Below is a small trained network, with its code and all its weights. Each question gives an input and a target symbol and asks what happens when units are switched off, that is, made to give their printed mean instead of their output.

import numpy as np


def w(rows, s, z=0):
    codes = np.array(rows[::2]) - 128.0
    scale = np.full(codes.shape[1], s)
    scale[-1] = z or s
    return codes * scale


def f(y):
    return y / 2 * (1 + np.tanh(0.7978845608 * (y + 0.044715 * y**3)))


def softmax(a):
    e = np.exp(a - a.max(-1, keepdims=True))
    return e / e.sum(-1, keepdims=True)


def log_softmax(a):
    a = a - a.max(-1, keepdims=True)
    return a - np.log(np.exp(a).sum(-1, keepdims=True))


def net(x, mask):
    ids = ['ΛΞζπφω'.index(c) for c in x.split()]
    T = len(ids)
    res = E[ids] + P[:T]
    q, k, v = (res @ M[0].T for M in (Q, K, V))
    z = softmax(np.where(np.tri(T) > 0, q @ k.T / 4**0.5, -1e9)) @ v
    res = res + np.where(mask[0], z, O[0][:, -1]) @ O[0][:, :-1]
    y = f(res @ A[0][:, :-1].T + A[0][:, -1])
    res = res + np.where(mask[1:13], y, B[0][:, -1]) @ B[0][:, :-1]
    return log_softmax(res[-1] @ U[:, :-1].T + U[:, -1])


Q, K, V, O, A, B = {}, {}, {}, {}, {}, {}
E = w([
[62,141,156,33,143,135,113,89,112,156,88],'Λ',
[136,175,151,122,160,114,128,30,132,135,120],'Ξ',
[159,119,188,91,114,153,91,71,197,97,155],'ζ',
[144,150,148,81,91,125,248,54,89,79,95],'π',
[119,26,111,164,151,141,129,91,58,128,65],'φ',
[145,146,59,109,141,127,201,43,32,163,74],'ω',
],0.011)
P = w([
[171,201,95,91,143,59,53,189,153,24,103],'0',
[138,178,243,199,53,94,68,181,66,138,144],'1',
[81,120,116,155,23,35,117,113,247,134,77],'2',
[126,112,127,115,203,110,98,127,130,2,121],'3',
[117,165,219,188,62,153,85,116,37,130,157],'4',
[35,113,65,173,40,104,125,59,203,128,140],'5',
[164,82,98,52,207,109,131,133,136,58,185],'6',
[164,134,205,155,78,163,110,154,51,178,167],'7',
[99,105,80,166,88,154,145,102,230,185,86],'8',
[198,51,84,66,246,170,151,136,109,94,131],'9',
[210,107,173,125,103,176,138,158,52,231,177],'10',
[91,59,68,162,90,204,186,56,187,218,100],'11',
[186,102,137,60,221,186,196,122,131,88,124],'12',
[172,160,192,160,79,153,126,155,57,181,170],'13',
],0.0084)
Q[0] = w([
[47,101,68,111,141,105,146,91,148,125,206],'h1',
[172,219,180,142,199,162,97,252,12,94,186],'h1',
[130,101,144,109,117,80,86,95,51,85,199],'h1',
[125,89,86,92,227,163,180,102,220,95,64],'h1',
],0.03)
K[0] = w([
[71,119,173,110,154,182,126,28,124,122,165],'h1',
[64,186,185,146,112,24,83,154,145,112,105],'h1',
[81,146,115,140,88,172,69,71,74,60,139],'h1',
[155,92,212,126,150,145,182,135,130,252,153],'h1',
],0.026)
V[0] = w([
[160,7,82,156,27,181,130,219,97,60,114],'h1',
[91,80,93,129,187,108,26,84,65,208,104],'h1',
[174,79,179,156,128,167,30,70,196,104,170],'h1',
[3,111,131,30,125,172,101,195,124,164,141],'h1',
],0.013)
O[0] = w([
[77,201,81,156,12,124,72,216,88,64,141,77],'h1',
[158,148,111,91,113,21,81,148,142,99,92,185],'h1',
[203,153,162,142,73,150,118,167,134,176,30,132],'h1',
[51,149,155,146,121,1,131,134,152,146,132,2],'h1',
],0.0084,0.0056)
A[0] = w([
[82,129,90,163,40,103,132,103,216,187,72,70],'n1',
[26,95,161,178,60,128,180,58,161,226,189,91],'n2',
[100,92,154,164,38,79,156,86,151,246,155,111],'n3',
[137,120,181,134,105,184,126,129,30,167,224,196],'n4',
[113,146,163,154,59,166,120,173,46,178,241,65],'n5',
[105,150,200,187,68,170,157,163,93,220,186,25],'n6',
[30,156,40,185,45,160,155,134,213,141,146,109],'n7',
[40,88,59,135,134,89,176,78,201,130,182,154],'n8',
[201,149,152,83,175,123,80,141,11,63,174,93],'n9',
[109,123,45,88,231,58,135,152,186,21,117,2],'n10',
[117,131,162,110,215,92,136,135,54,78,234,127],'n11',
[126,117,55,89,214,105,136,110,193,29,73,218],'n12',
],0.011,0.0043)
B[0] = w([
[69,126,124,157,145,171,182,154,160,120,190,151],'n1',
[174,123,141,121,197,157,140,151,83,107,158,171],'n2',
[122,131,71,111,158,104,93,126,89,62,168,158],'n3',
[126,170,126,142,54,113,97,160,149,112,63,211],'n4',
[123,97,110,111,178,117,151,125,97,131,209,158],'n5',
[81,83,124,113,129,74,141,52,131,175,213,162],'n6',
[147,119,129,117,158,137,123,117,185,141,35,153],'n7',
[139,139,172,133,71,97,119,149,110,187,93,212],'n8',
[100,133,162,145,182,126,158,220,126,145,150,204],'n9',
[159,115,163,154,91,248,165,128,90,176,172,199],'n10',
[111,117,74,131,126,156,146,83,221,117,87,207],'n11',
[98,137,96,123,124,43,87,103,115,91,156,246],'n12',
],0.014,0.013)
U = w([
[92,107,98,163,152,234,203,90,152,125,199,1],'Λ',
[207,147,198,133,134,219,142,116,127,144,35,210],'Ξ',
[158,118,96,79,213,40,105,84,146,66,109,102],'ζ',
[109,180,163,159,102,80,107,224,100,110,149,148],'π',
[103,127,135,141,2,38,86,65,133,189,124,165],'φ',
[61,167,54,159,83,61,114,137,232,82,42,134],'ω',
],0.0037,0.002)

Each question gives the input, a string of symbols that net reads in full, and the target symbol t.
The units are the heads (4 rows each of Q, K, V and O) and the neurons (one row each of A and B). Each row of codes is followed by its name. A weight is (code - 128) times the scale printed after its matrix; where a second scale follows, it is the last column's (O, A, B and U).
mask holds one flag per unit, heads first, then neurons. A switched-off unit (its flag False) gives its mean, the last column of its rows in O or B, instead of its output. The means were averaged over made-up inputs and are rounded, as every weight is.
A unit's drop is (log p(t) with every unit on - log p(t) with that unit switched off) / (log p(t) with every unit on - log p(t) with every unit switched off).
The circuit of an input: a set's keep is (log p(t) with only the set's units on - log p(t) with every unit switched off) / (log p(t) with every unit on - log p(t) with every unit switched off). Starting from the 12 units with the biggest drops (on a tie, the unit counted first), units are removed one at a time, each time the one whose removal leaves the highest keep (on an exact tie, the one counted first), for as long as the keep stays at least 0.8.
units of the circuit, in order: the units of the circuit, biggest drop first
unit that matters most: the unit with the biggest drop
k most important neurons: the k neurons with the biggest drops, biggest first
input ω ω ω ω π, target ω: units of the circuit, in order => h1, n11, n4
input ζ ω Λ Λ φ Ξ π ζ Λ, target Ξ: 3 most important neurons => n2, n12, n7
input Λ π π ω ω ζ ω ω Ξ φ φ, target ζ: units of the circuit, in order => h1, n3
input ζ ζ φ π, target Ξ: units of the circuit, in order => h1
input ζ ω Ξ π, target Λ: units of the circuit, in order => n10, h1
input ω ω Ξ φ ζ, target ω: units of the circuit, in order => h1, n11, n4
input ζ φ Ξ ζ π ω ω, target ω: 3 most important neurons => n4, n11, n10
input ζ ω ζ Λ, target Λ: 4 most important neurons => n10, n11, n4, n9
input ζ φ Λ φ φ π ζ ω Ξ ζ, target Λ: 2 most important neurons => n10, n11
input ζ π ω ω Λ ω φ ζ ω ζ ω ζ Ξ Λ, target φ: units of the circuit, in order => h1, n6
input φ Λ ζ ω Λ ω ζ ζ Ξ φ ω π ω Ξ, target π: 2 most important neurons => n9, n11
input ω ζ ω φ ζ ζ ω φ φ, target φ: units of the circuit, in order => h1, n8, n9
input ζ ζ Ξ φ Ξ ζ Λ π Λ ζ φ Ξ, target ω: 2 most important neurons => n7, n10
input ζ ω Λ φ φ ω φ ζ φ Λ Ξ φ, target ω: units of the circuit, in order => h1, n7
input Ξ Λ ω ω Λ ζ φ ω ζ ζ Λ π, target Ξ: units of the circuit, in order => h1, n2, n7, n8
input ζ π φ Ξ ζ Λ ζ φ φ φ π, target φ: units of the circuit, in order => h1, n6, n4
input Λ ζ Λ ζ, target Ξ: most important neuron => n12
input Λ Ξ ζ ω Ξ π ω, target ζ: units of the circuit, in order => h1, n12
input π φ ζ ζ ζ, target Λ: 2 most important neurons => n5, n2
input φ ω π ω ω φ Λ ω π Λ Λ ζ φ, target φ: 3 most important neurons => n12, n10, n8
input π ζ ω ω Λ ζ ζ Λ, target Λ: 3 most important neurons => n5, n2, n6
input Λ ω φ Ξ, target Λ: unit that matters most => n10
